Here is a tiny trained network, its code and every weight. The questions are about switching its units off for an input and a class, where a switched-off unit gives its printed mean instead of its output.

import numpy as np


def w(rows, s, z=0):
    codes = np.array(rows[::2]) - 128.0
    scale = np.full(codes.shape[1], s)
    scale[-1] = z or s
    return codes * scale


def norm(h):
    return h / np.sqrt((h * h).mean(-1, keepdims=True) + 1e-5)


def f(y):
    return y / 2 * (1 + np.tanh(0.7978845608 * (y + 0.044715 * y**3)))


def log_softmax(a):
    a = a - a.max(-1, keepdims=True)
    return a - np.log(np.exp(a).sum(-1, keepdims=True))


def net(x, mask):
    res = np.array(x, float).reshape(1, 3) / 4 @ E
    u = 0
    for l in range(4):
        y = f(norm(res) @ A[l][:, :-1].T + A[l][:, -1])
        res = res + np.where(mask[u : u + 4], y, B[l][:, -1]) @ B[l][:, :-1]
        u += 4
    return log_softmax(norm(res)[-1] @ U[:, :-1].T + U[:, -1])


A, B = {}, {}
E = w([
[188,130,103,226,140,80],'x0',
[255,196,122,101,177,197],'x1',
[93,184,151,171,35,112],'x2',
],0.0086)
A[0] = w([
[166,199,106,119,224,210,21],'L0N1',
[186,186,188,123,255,161,3],'L0N2',
[219,107,220,58,211,3,218],'L0N3',
[48,76,106,159,72,224,65],'L0N4',
],0.0071,0.0041)
B[0] = w([
[165,155,133,40,133,186,220],'L0N1',
[112,165,180,42,172,164,205],'L0N2',
[130,59,49,170,196,255,255],'L0N3',
[72,194,168,36,162,94,183],'L0N4',
],0.0099,0.0034)
A[1] = w([
[101,143,171,247,69,3,92],'L1N1',
[182,93,44,115,246,176,1],'L1N2',
[250,169,49,135,170,97,53],'L1N3',
[187,111,89,252,198,122,146],'L1N4',
],0.0059,0.004)
B[1] = w([
[101,229,171,168,124,31,252],'L1N1',
[76,97,24,144,37,96,243],'L1N2',
[23,73,44,152,216,203,156],'L1N3',
[96,16,4,254,197,183,221],'L1N4',
],0.0067,0.003)
A[2] = w([
[53,95,144,88,121,175,104],'L2N1',
[125,143,137,197,82,8,75],'L2N2',
[161,176,166,123,191,174,3],'L2N3',
[183,196,184,86,110,205,119],'L2N4',
],0.012,0.0057)
B[2] = w([
[6,57,114,188,77,64,235],'L2N1',
[40,190,142,111,110,31,240],'L2N2',
[101,194,113,87,194,142,160],'L2N3',
[233,212,69,83,154,76,255],'L2N4',
],0.011,0.0058)
A[3] = w([
[115,62,147,136,59,11,81],'L3N1',
[109,123,41,199,113,127,254],'L3N2',
[26,107,200,121,2,116,155],'L3N3',
[73,39,128,25,195,54,217],'L3N4',
],0.0086,0.0048)
B[3] = w([
[62,184,136,80,145,143,199],'L3N1',
[76,104,214,173,113,142,222],'L3N2',
[68,205,148,130,122,14,255],'L3N3',
[170,149,104,249,101,200,230],'L3N4',
],0.013,0.0086)
U = w([
[207,156,46,65,204,205,184],'0',
[99,46,89,213,194,216,232],'1',
[192,159,119,88,90,87,128],'2',
[156,76,249,70,77,155,2],'3',
[30,150,178,175,86,50,217],'4',
[159,32,154,62,70,95,2],'5',
],0.014,0.008)

Each question gives the input, the list of numbers given to net, and the class t.
The units are the neurons (one row each of A and B). Each row of codes is followed by its name. A weight is (code - 128) times the scale printed after its matrix; where a second scale follows, it is the last column's (A, B and U).
mask holds one flag per neuron, layer by layer. A switched-off neuron (its flag False) gives its mean, the last column of its row in B, instead of its output. The means were averaged over made-up inputs and are rounded, as every weight is.
A unit's drop is (log p(t) with every unit on - log p(t) with that unit switched off) / (log p(t) with every unit on - log p(t) with every unit switched off).
unit that matters most: the unit with the biggest drop
top k neurons: the k neurons with the biggest drops, biggest first
k most important neurons of layer l: the k neurons of layer l with the biggest drops, biggest first
drop when u is switched off: that unit's drop, to one decimal
input [8,-3,-2], class 1: unit that matters most	L1N4
input [-5,2,-4], class 0: top 3 neurons	[L0N1 L1N4 L0N2]
input [-5,4,-6], class 0: 2 most important neurons of layer 0	[L0N1 L0N2]
input [3,3,0], class 1: top 2 neurons	[L0N3 L1N2]
input [-6,2,6], class 2: 2 most important neurons of layer 2	[L2N4 L2N2]
input [4,-1,0], class 1: top 2 neurons	[L1N4 L3N3]
input [-1,-3,-4], class 1: 3 most important neurons of layer 0	[L0N3 L0N2 L0N1]
input [-1,1,1], class 0: drop when L0N3 is switched off	0.3
input [-3,6,8], class 0: drop when L3N3 is switched off	0.1
input [-5,4,6], class 2: drop when L3N4 is switched off	0.1
